Here is a tiny trained network, its code and every weight. The questions are about switching its units off for an input and a class, where a switched-off unit gives its printed mean instead of its output.

import numpy as np


def w(rows, s, z=0):
    codes = np.array(rows[::2]) - 128.0
    scale = np.full(codes.shape[1], s)
    scale[-1] = z or s
    return codes * scale


def f(y):
    return np.maximum(y, 0)


def log_softmax(a):
    a = a - a.max(-1, keepdims=True)
    return a - np.log(np.exp(a).sum(-1, keepdims=True))


def net(x, mask):
    res = np.array(x, float).reshape(1, 3) / 4 @ E
    y = f(res @ A[0][:, :-1].T + A[0][:, -1])
    res = res + np.where(mask, y, B[0][:, -1]) @ B[0][:, :-1]
    return log_softmax(res[-1] @ U[:, :-1].T + U[:, -1])


A, B = {}, {}
E = w([
[90,253,53,133],'x0',
[201,96,18,240],'x1',
[253,207,208,123],'x2',
],0.0053)
A[0] = w([
[86,251,71,126,88],'neuron 1',
[180,99,70,189,89],'neuron 2',
[124,135,136,127,253],'neuron 3',
[74,84,98,128,130],'neuron 4',
[55,95,94,131,96],'neuron 5',
[209,177,167,121,133],'neuron 6',
[57,86,100,130,105],'neuron 7',
[50,163,219,65,101],'neuron 8',
[146,72,145,128,112],'neuron 9',
[116,176,103,115,149],'neuron 10',
[122,153,174,105,120],'neuron 11',
[159,15,186,117,114],'neuron 12',
[200,175,165,142,95],'neuron 13',
[122,127,130,136,253],'neuron 14',
[207,125,71,169,98],'neuron 15',
[159,158,152,124,107],'neuron 16',
[141,88,147,124,94],'neuron 17',
[107,136,161,114,103],'neuron 18',
],0.014,0.0062)
B[0] = w([
[157,228,185,228,238],'neuron 1',
[83,182,42,119,207],'neuron 2',
[245,97,107,36,247],'neuron 3',
[93,133,172,79,206],'neuron 4',
[65,143,187,96,200],'neuron 5',
[75,119,199,79,221],'neuron 6',
[73,132,188,94,204],'neuron 7',
[81,163,5,143,253],'neuron 8',
[141,190,138,161,180],'neuron 9',
[166,174,147,144,188],'neuron 10',
[87,139,89,124,183],'neuron 11',
[171,244,168,203,251],'neuron 12',
[56,121,195,104,194],'neuron 13',
[251,136,99,14,248],'neuron 14',
[74,175,46,112,202],'neuron 15',
[89,132,162,116,164],'neuron 16',
[120,168,145,166,159],'neuron 17',
[105,141,96,137,158],'neuron 18',
],0.028,0.0065)
U = w([
[77,136,3,124,179],'0',
[62,108,229,60,69],'1',
[206,175,175,235,111],'2',
[254,58,100,70,254],'3',
[122,81,125,190,65],'4',
[144,54,116,213,84],'5',
],0.0074,0.0025)

Each question gives the input, the list of numbers given to net, and the class t.
The units are the neurons (one row each of A and B). Each row of codes is followed by its name. A weight is (code - 128) times the scale printed after its matrix; where a second scale follows, it is the last column's (A, B and U).
mask holds one flag per neuron, in row order. A switched-off neuron (its flag False) gives its mean, the last column of its row in B, instead of its output. The means were averaged over made-up inputs and are rounded, as every weight is.
A unit's drop is (log p(t) with every unit on - log p(t) with that unit switched off) / (log p(t) with every unit on - log p(t) with every unit switched off).
The circuit of an input: a set's keep is (log p(t) with only the set's units on - log p(t) with every unit switched off) / (log p(t) with every unit on - log p(t) with every unit switched off). Starting from the 12 units with the biggest drops (on a tie, the unit counted first), units are removed one at a time, each time the one whose removal leaves the highest keep (on an exact tie, the one counted first), for as long as the keep stays at least 0.8.
circuit, biggest first: the units of the circuit, biggest drop first
top k neurons: the k neurons with the biggest drops, biggest first
drop of u: that unit's drop, to one decimal
input [6,-1,-4], class 2: circuit, biggest first : neuron 1
input [-6,4,8], class 1: top 2 neurons : neuron 6; neuron 13
input [-7,7,5], class 0: top 3 neurons : neuron 15; neuron 2; neuron 1
input [-2,-4,2], class 0: top 2 neurons : neuron 8; neuron 11
input [3,-1,4], class 1: top 3 neurons : neuron 12; neuron 6; neuron 13
input [-2,2,-1], class 3: top 2 neurons : neuron 1; neuron 8
input [-3,5,5], class 0: top 2 neurons : neuron 15; neuron 2
input [-5,5,3], class 0: top 3 neurons : neuron 15; neuron 1; neuron 2
input [-6,0,-5], class 2: top 2 neurons : neuron 12; neuron 6
input [5,8,8], class 0: top 2 neurons : neuron 15; neuron 2
input [-5,0,-4], class 2: top 4 neurons : neuron 12; neuron 6; neuron 13; neuron 9
input [-8,-8,-3], class 0: top 2 neurons : neuron 8; neuron 1
input [5,3,-2], class 2: top 2 neurons : neuron 1; neuron 8
input [-6,-5,-5], class 2: circuit, biggest first : neuron 12
input [8,1,-7], class 2: top 3 neurons : neuron 1; neuron 6; neuron 10
input [-7,-8,7], class 0: top 3 neurons : neuron 8; neuron 11; neuron 1
input [6,4,6], class 1: top 4 neurons : neuron 6; neuron 13; neuron 12; neuron 8
input [0,-7,3], class 0: drop of neuron 8 : 0.7
input [-2,1,4], class 1: drop of neuron 6 : 0.6
input [1,7,7], class 0: circuit, biggest first : neuron 15
input [7,-6,-2], class 2: drop of neuron 1 : 4.7
input [0,-1,-5], class 1: drop of neuron 7 : 0.1
